Below is a small trained network, with its code and all its weights. Each question gives an input and a class and asks what happens when units are switched off, that is, made to give their printed mean instead of their output.

import numpy as np


def w(rows, s, z=0):
    codes = np.array(rows[::2]) - 128.0
    scale = np.full(codes.shape[1], s)
    scale[-1] = z or s
    return codes * scale


def f(y):
    return y / 2 * (1 + np.tanh(0.7978845608 * (y + 0.044715 * y**3)))


def log_softmax(a):
    a = a - a.max(-1, keepdims=True)
    return a - np.log(np.exp(a).sum(-1, keepdims=True))


def net(x, mask):
    res = np.array(x, float).reshape(1, 5) / 4 @ E
    y = f(res @ A[0][:, :-1].T + A[0][:, -1])
    res = res + np.where(mask, y, B[0][:, -1]) @ B[0][:, :-1]
    return log_softmax(res[-1] @ U[:, :-1].T + U[:, -1])


A, B = {}, {}
E = w([
[139,116,124,159,135,115,107,125],'x0',
[212,209,42,208,241,200,214,253],'x1',
[134,124,133,118,130,136,130,123],'x2',
[223,222,45,11,220,37,27,73],'x3',
[118,126,136,123,136,129,116,142],'x4',
],0.0052)
A[0] = w([
[228,218,44,199,224,201,226,232,57],'neuron 1',
[241,239,35,15,222,11,35,131,148],'neuron 2',
[39,32,157,246,75,242,247,205,175],'neuron 3',
[218,223,54,192,232,198,229,251,57],'neuron 4',
[205,176,106,184,213,177,171,222,9],'neuron 5',
[63,32,165,208,89,216,228,191,145],'neuron 6',
[223,208,27,3,237,61,40,109,147],'neuron 7',
[28,41,242,37,24,4,20,3,81],'neuron 8',
],0.0043,0.0014)
B[0] = w([
[28,58,44,19,200,186,50,38,241],'neuron 1',
[254,219,200,240,22,36,207,227,254],'neuron 2',
[217,193,230,239,39,46,216,219,249],'neuron 3',
[27,25,27,23,205,227,41,41,245],'neuron 4',
[89,85,53,80,182,203,81,57,189],'neuron 5',
[216,198,212,215,47,60,172,185,218],'neuron 6',
[219,208,221,221,32,33,203,223,243],'neuron 7',
[38,52,24,19,219,240,47,32,255],'neuron 8',
],0.0048,0.0062)
U = w([
[231,198,222,255,36,25,229,240,254],'0',
[29,22,36,40,211,218,43,46,2],'1',
],0.0049,0.00096)

Each question gives the input, the list of numbers given to net, and the class t.
The units are the neurons (one row each of A and B). Each row of codes is followed by its name. A weight is (code - 128) times the scale printed after its matrix; where a second scale follows, it is the last column's (A, B and U).
mask holds one flag per neuron, in row order. A switched-off neuron (its flag False) gives its mean, the last column of its row in B, instead of its output. The means were averaged over made-up inputs and are rounded, as every weight is.
A unit's drop is (log p(t) with every unit on - log p(t) with that unit switched off) / (log p(t) with every unit on - log p(t) with every unit switched off).
The circuit of an input: a set's keep is (log p(t) with only the set's units on - log p(t) with every unit switched off) / (log p(t) with every unit on - log p(t) with every unit switched off). Starting from all 8 units, units are removed one at a time, each time the one whose removal leaves the highest keep (on an exact tie, the one counted first), for as long as the keep stays at least 0.8.
units of the circuit, in order: the units of the circuit, biggest drop first
top k neurons: the k neurons with the biggest drops, biggest first
drop when u is switched off: that unit's drop, to one decimal
input [-7,4,-1,3,0], class 1: units of the circuit, in order : [neuron 3]
input [-4,2,4,1,-5], class 1: top 3 neurons : [neuron 3; neuron 6; neuron 2]
input [-7,7,-3,5,5], class 1: top 3 neurons : [neuron 4; neuron 1; neuron 3]
input [6,2,-4,1,3], class 1: top 2 neurons : [neuron 3; neuron 6]
input [6,8,-4,7,0], class 1: top 3 neurons : [neuron 4; neuron 1; neuron 5]
input [8,-7,-2,7,3], class 0: top 2 neurons : [neuron 2; neuron 7]
input [-7,-4,-7,5,4], class 0: top 4 neurons : [neuron 2; neuron 4; neuron 7; neuron 1]
input [-7,6,2,-4,-8], class 1: top 2 neurons : [neuron 4; neuron 1]
input [7,3,-8,2,6], class 1: top 2 neurons : [neuron 3; neuron 6]
input [-5,-2,6,6,4], class 0: drop when neuron 3 is switched off : 0.0
input [-8,-6,-2,8,-4], class 0: drop when neuron 7 is switched off : 0.3
input [6,6,-7,3,4], class 1: drop when neuron 4 is switched off : 0.1
input [-5,-8,-1,8,-1], class 0: drop when neuron 7 is switched off : 1.6
input [-4,8,-4,4,-5], class 1: top neuron : [neuron 4]
